Below are the code and all the weights of a small trained network. Each question names an input and a class and asks about switching units off, where a switched-off unit gives its printed mean instead of its output.

import numpy as np


def w(rows, s, z=0):
    codes = np.array(rows[::2]) - 128.0
    scale = np.full(codes.shape[1], s)
    scale[-1] = z or s
    return codes * scale


def norm(h):
    return h / np.sqrt((h * h).mean(-1, keepdims=True) + 1e-5)


def f(y):
    return y / 2 * (1 + np.tanh(0.7978845608 * (y + 0.044715 * y**3)))


def log_softmax(a):
    a = a - a.max(-1, keepdims=True)
    return a - np.log(np.exp(a).sum(-1, keepdims=True))


def net(x, mask):
    res = np.array(x, float).reshape(1, 8) / 4 @ E
    u = 0
    for l in range(4):
        y = f(norm(res) @ A[l][:, :-1].T + A[l][:, -1])
        res = res + np.where(mask[u : u + 3], y, B[l][:, -1]) @ B[l][:, :-1]
        u += 3
    return log_softmax(norm(res)[-1] @ U[:, :-1].T + U[:, -1])


A, B = {}, {}
E = w([
[140,146,159,51,173,136],'x0',
[127,216,137,119,59,122],'x1',
[139,122,148,191,143,202],'x2',
[184,254,113,130,150,185],'x3',
[77,48,40,61,116,108],'x4',
[120,64,153,198,93,156],'x5',
[116,140,93,154,83,211],'x6',
[145,162,130,191,178,139],'x7',
],0.0069)
A[0] = w([
[125,112,158,205,139,1,62],'L0N0',
[68,118,195,63,73,104,3],'L0N1',
[95,71,56,60,151,119,25],'L0N2',
],0.0098,0.0045)
B[0] = w([
[104,75,139,192,152,9,224],'L0N0',
[129,139,181,96,105,119,166],'L0N1',
[77,146,124,119,149,183,255],'L0N2',
],0.013,0.0033)
A[1] = w([
[185,224,126,64,170,143,60],'L1N0',
[164,35,58,72,107,136,51],'L1N1',
[12,2,18,41,135,128,1],'L1N2',
],0.0071,0.0025)
B[1] = w([
[132,122,122,149,179,2,183],'L1N0',
[62,225,111,105,160,158,142],'L1N1',
[47,130,159,87,218,184,254],'L1N2',
],0.0073,0.0057)
A[2] = w([
[35,84,138,2,120,141,108],'L2N0',
[173,229,118,173,22,84,11],'L2N1',
[113,101,117,80,19,93,4],'L2N2',
],0.0066,0.0026)
B[2] = w([
[96,26,24,84,98,179,254],'L2N0',
[33,191,2,120,50,157,174],'L2N1',
[131,77,137,126,137,86,116],'L2N2',
],0.0086,0.0042)
A[3] = w([
[126,42,105,111,40,122,63],'L3N0',
[187,211,145,166,238,69,65],'L3N1',
[230,57,141,1,21,94,3],'L3N2',
],0.0075,0.0024)
B[3] = w([
[172,249,170,93,168,95,169],'L3N0',
[208,105,113,73,121,151,251],'L3N1',
[71,184,238,65,28,90,136],'L3N2',
],0.011,0.0033)
U = w([
[8,64,56,71,190,195,219],'0',
[76,161,197,54,90,86,4],'1',
[87,230,39,192,61,153,124],'2',
[234,200,103,71,207,102,129],'3',
[177,90,139,251,139,223,149],'4',
[123,59,171,216,162,14,174],'5',
],0.015,0.0023)

Each question gives the input, the list of numbers given to net, and the class t.
The units are the neurons (one row each of A and B). Each row of codes is followed by its name. A weight is (code - 128) times the scale printed after its matrix; where a second scale follows, it is the last column's (A, B and U).
mask holds one flag per neuron, layer by layer. A switched-off neuron (its flag False) gives its mean, the last column of its row in B, instead of its output. The means were averaged over made-up inputs and are rounded, as every weight is.
A unit's drop is (log p(t) with every unit on - log p(t) with that unit switched off) / (log p(t) with every unit on - log p(t) with every unit switched off).
The circuit of an input: a set's keep is (log p(t) with only the set's units on - log p(t) with every unit switched off) / (log p(t) with every unit on - log p(t) with every unit switched off). Starting from all 12 units, units are removed one at a time, each time the one whose removal leaves the highest keep (on an exact tie, the one counted first), for as long as the keep stays at least 0.8.
circuit, biggest first: the units of the circuit, biggest drop first
k most important neurons: the k neurons with the biggest drops, biggest first
k most important neurons of layer l: the k neurons of layer l with the biggest drops, biggest first
drop of u: that unit's drop, to one decimal
input [8,-7,2,5,1,7,-6,8], class 3: circuit, biggest first => (L3N1, L2N0)
input [1,8,5,-8,0,7,-4,-5], class 1: circuit, biggest first => (L3N0)
input [8,-5,-5,-3,-4,-1,-5,-6], class 1: circuit, biggest first => (L3N2, L0N1)
input [-4,0,-3,6,8,5,-6,7], class 5: 2 most important neurons => (L0N0, L2N0)
input [5,0,0,2,1,-3,2,-1], class 3: circuit, biggest first => (L1N0, L1N2)
input [3,-7,-2,-8,-7,2,7,-3], class 5: 3 most important neurons => (L0N2, L2N1, L1N2)
input [-3,-5,-8,-3,-6,1,5,-6], class 1: 2 most important neurons => (L0N1, L3N2)
input [0,5,3,1,5,7,-7,-7], class 1: 2 most important neurons => (L0N1, L3N2)
input [5,-4,2,-5,-2,5,2,2], class 4: 2 most important neurons of layer 1 => (L1N0, L1N2)
input [4,-2,7,-5,2,3,-6,3], class 5: 2 most important neurons of layer 0 => (L0N0, L0N2)
input [6,-2,-8,-7,-6,1,5,6], class 5: drop of L0N0 => 0.1
input [-7,7,3,-4,-6,-6,-5,-8], class 5: drop of L2N0 => 0.2
input [6,-5,1,2,-6,3,1,6], class 3: drop of L1N0 => 0.1
input [-3,-8,5,6,-2,-1,0,-8], class 4: most important neuron => (L3N0)
input [2,0,2,4,1,8,3,-2], class 4: 2 most important neurons of layer 2 => (L2N0, L2N1)
